Look-ups in named tables: a row name and a column name give one cell, copied from the table.

basake.csv
,finamuz,vepuril,fulutam,perof,leb,pozo
muki,-11,-28,5,-8,-5,11
pebub,15,32,-31,-94,-12,-12
kug,-25,-37,6,31,-10,14
vised,-13,-8,-19,-13,-15,-18
vaga,-31,35,-47,-7,-26,-56
moz,-6,-22,-18,-4,-11,-13
bodu,-16,-23,-85,52,29,5
fub,-51,-57,4,81,-21,-34
faduvoz,-10,-16,23,-35,-34,-21

What is the finamuz of pebub in basake?
15
What is the perof of moz in basake?
-4
What is the fulutam of kug in basake?
6
What is the leb of moz in basake?
-11
What is the vepuril of faduvoz in basake?
-16
What is the leb of vaga in basake?
-26
What is the pozo of faduvoz in basake?
-21
What is the pozo of fub in basake?
-34
What is the pozo of muki in basake?
11
What is the fulutam of pebub in basake?
-31
What is the fulutam of bodu in basake?
-85
What is the pozo of moz in basake?
-13
What is the leb of muki in basake?
-5
What is the perof of bodu in basake?
52
What is the vepuril of muki in basake?
-28
What is the perof of faduvoz in basake?
-35
What is the leb of kug in basake?
-10
What is the leb of pebub in basake?
-12
What is the finamuz of muki in basake?
-11
Which row has the largest fulutam? faduvoz

lafo:
	vokof	nize	zekor	bok
begaf	616	532	597	650
pevufeg	114	612	400	323
ran	590	635	535	618
bodil	510	133	38	325
savup	287	822	528	707
daru	498	671	617	855

daru, bok -> 855
bodil, bok -> 325
pevufeg, vokof -> 114
pevufeg, zekor -> 400
ran, zekor -> 535
bodil, vokof -> 510
daru, vokof -> 498
begaf, zekor -> 597
savup, zekor -> 528
daru, zekor -> 617

mivot
fields: bis, bovo, kem, sukem
papibe: [-6.350, 0.179, -2.793, -1.714]
kamorul: [-6.765, -5.608, -4.862, 0.523]
lav: [-4.760, -5.950, -6.068, -0.458]
zugadap: [3.619, -5.292, -1.172, 0.306]
gozanaz: [-6.711, 1.236, -0.904, 1.605]
sed: [-6.500, -3.545, 2.105, 6.549]
vuk: [-0.330, -3.216, -0.918, 3.632]
pade: [1.817, -6.557, 0.606, 0.995]

sukem of sed = 6.549
bovo of sed = -3.545
sukem of zugadap = 0.306
kem of vuk = -0.918
sukem of lav = -0.458
sukem of papibe = -1.714
sukem of gozanaz = 1.605
bis of pade = 1.817
kem of pade = 0.606
bis of papibe = -6.350
sukem of vuk = 3.632
bovo of lav = -5.950
bovo of kamorul = -5.608
sukem of kamorul = 0.523
bovo of gozanaz = 1.236
bis of lav = -4.760
kem of sed = 2.105
kem of papibe = -2.793

forugor:
fields: nogam, fadidum, kovola, lebiz
kopeva: [3.75, 7.14, 3.60, 6.17]
bel: [2.38, 4.77, 7.14, 1.45]
dopogu: [7.53, 5.43, 6.00, 7.12]
fepela: [6.20, 2.38, 3.37, 4.45]
lepab: [6.23, 2.38, 3.39, 4.45]
vaga: [6.30, 2.34, 3.26, 4.41]
sos: [6.39, 2.13, 3.16, 4.40]

What is the nogam of lepab in forugor?
6.23
What is the nogam of bel in forugor?
2.38
What is the kovola of sos in forugor?
3.16
What is the fadidum of lepab in forugor?
2.38
What is the lebiz of bel in forugor?
1.45
What is the fadidum of kopeva in forugor?
7.14
What is the lebiz of sos in forugor?
4.40
What is the nogam of vaga in forugor?
6.30
What is the fadidum of dopogu in forugor?
5.43
What is the fadidum of bel in forugor?
4.77
What is the kovola of dopogu in forugor?
6.00
What is the lebiz of fepela in forugor?
4.45
What is the fadidum of sos in forugor?
2.13
What is the kovola of vaga in forugor?
3.26
What is the kovola of lepab in forugor?
3.39

Table vimiv
cols = voz, ner
saronu: [183, 82]
kadad: [147, 114]
tonagu: [24, 188]
dumezi: [167, 107]
nulafo: [198, 174]
bemap: [53, 14]
nav: [68, 147]
nela: [38, 24]

ner of nela = 24
voz of tonagu = 24
voz of kadad = 147
voz of dumezi = 167
voz of nela = 38
ner of dumezi = 107
ner of kadad = 114
voz of saronu = 183
ner of nulafo = 174
voz of bemap = 53
ner of bemap = 14
voz of nulafo = 198
ner of nav = 147
ner of tonagu = 188
ner of saronu = 82
voz of nav = 68

leso
fields: felafa, zuz, rit
lage: [-427, 432, 380]
gireme: [157, 157, 259]
kar: [177, 996, 609]
kor: [-462, 438, 443]
pemuma: [313, 229, 338]
nenitu: [-93, 355, 402]
ruzu: [407, -347, 689]
bizurod: [565, -73, 464]
tatudil: [-635, 136, -702]

What is the felafa of lage in leso? -427
What is the rit of bizurod in leso? 464
What is the felafa of nenitu in leso? -93
What is the rit of lage in leso? 380
What is the felafa of kar in leso? 177
What is the zuz of kar in leso? 996
What is the zuz of gireme in leso? 157
What is the felafa of ruzu in leso? 407
What is the rit of ruzu in leso? 689
What is the felafa of pemuma in leso? 313
What is the zuz of kor in leso? 438
What is the felafa of bizurod in leso? 565
What is the zuz of lage in leso? 432
What is the rit of gireme in leso? 259

Table disine
,rok,felolup,ros,tagifiz
lupa,84,182,110,194
tope,206,127,178,107
gak,95,175,104,184
suz,168,116,140,57
bano,173,121,134,80

tagifiz of bano = 80
ros of gak = 104
felolup of gak = 175
felolup of lupa = 182
tagifiz of suz = 57
rok of tope = 206
tagifiz of gak = 184
tagifiz of lupa = 194
rok of suz = 168
felolup of suz = 116
ros of bano = 134
tagifiz of tope = 107
ros of tope = 178
felolup of bano = 121
rok of bano = 173
rok of lupa = 84
rok of gak = 95
felolup of tope = 127
Row with the largest rok: tope

sal =
	reto	sop	viv	femu	dut	zitig	fot	rer	voro	ret
simuva	10.5	39.1	38.9	35.5	35.8	38.5	12.4	34.6	35.4	36.1
dov	75.5	32.3	35.2	32.6	32.1	32.4	72.8	42.2	40.9	39.3
ges	30.8	36.8	38.6	30.3	31.3	36.7	31.4	38.0	38.7	38.2
nuv	2.5	37.9	34.6	41.0	41.2	38.2	4.8	28.7	29.8	31.2
lipure	8.0	39.5	38.7	36.0	36.6	39.1	10.1	33.9	34.9	35.7
marutek	36.6	36.2	38.1	30.2	31.0	36.2	36.7	38.9	39.0	38.5
tikodi	41.0	34.9	33.2	41.3	40.3	34.9	40.4	33.6	33.2	33.6
kepefe	9.0	39.2	38.9	35.6	35.9	38.7	11.1	34.3	35.2	36.1
zuduko	8.3	37.5	34.5	40.8	40.9	37.6	10.1	29.5	30.5	31.7

What is the reto of simuva in sal?
10.5
What is the viv of ges in sal?
38.6
What is the sop of ges in sal?
36.8
What is the femu of lipure in sal?
36.0
What is the rer of ges in sal?
38.0
What is the voro of dov in sal?
40.9
What is the viv of zuduko in sal?
34.5
What is the reto of zuduko in sal?
8.3
What is the zitig of tikodi in sal?
34.9
What is the sop of zuduko in sal?
37.5
What is the fot of dov in sal?
72.8

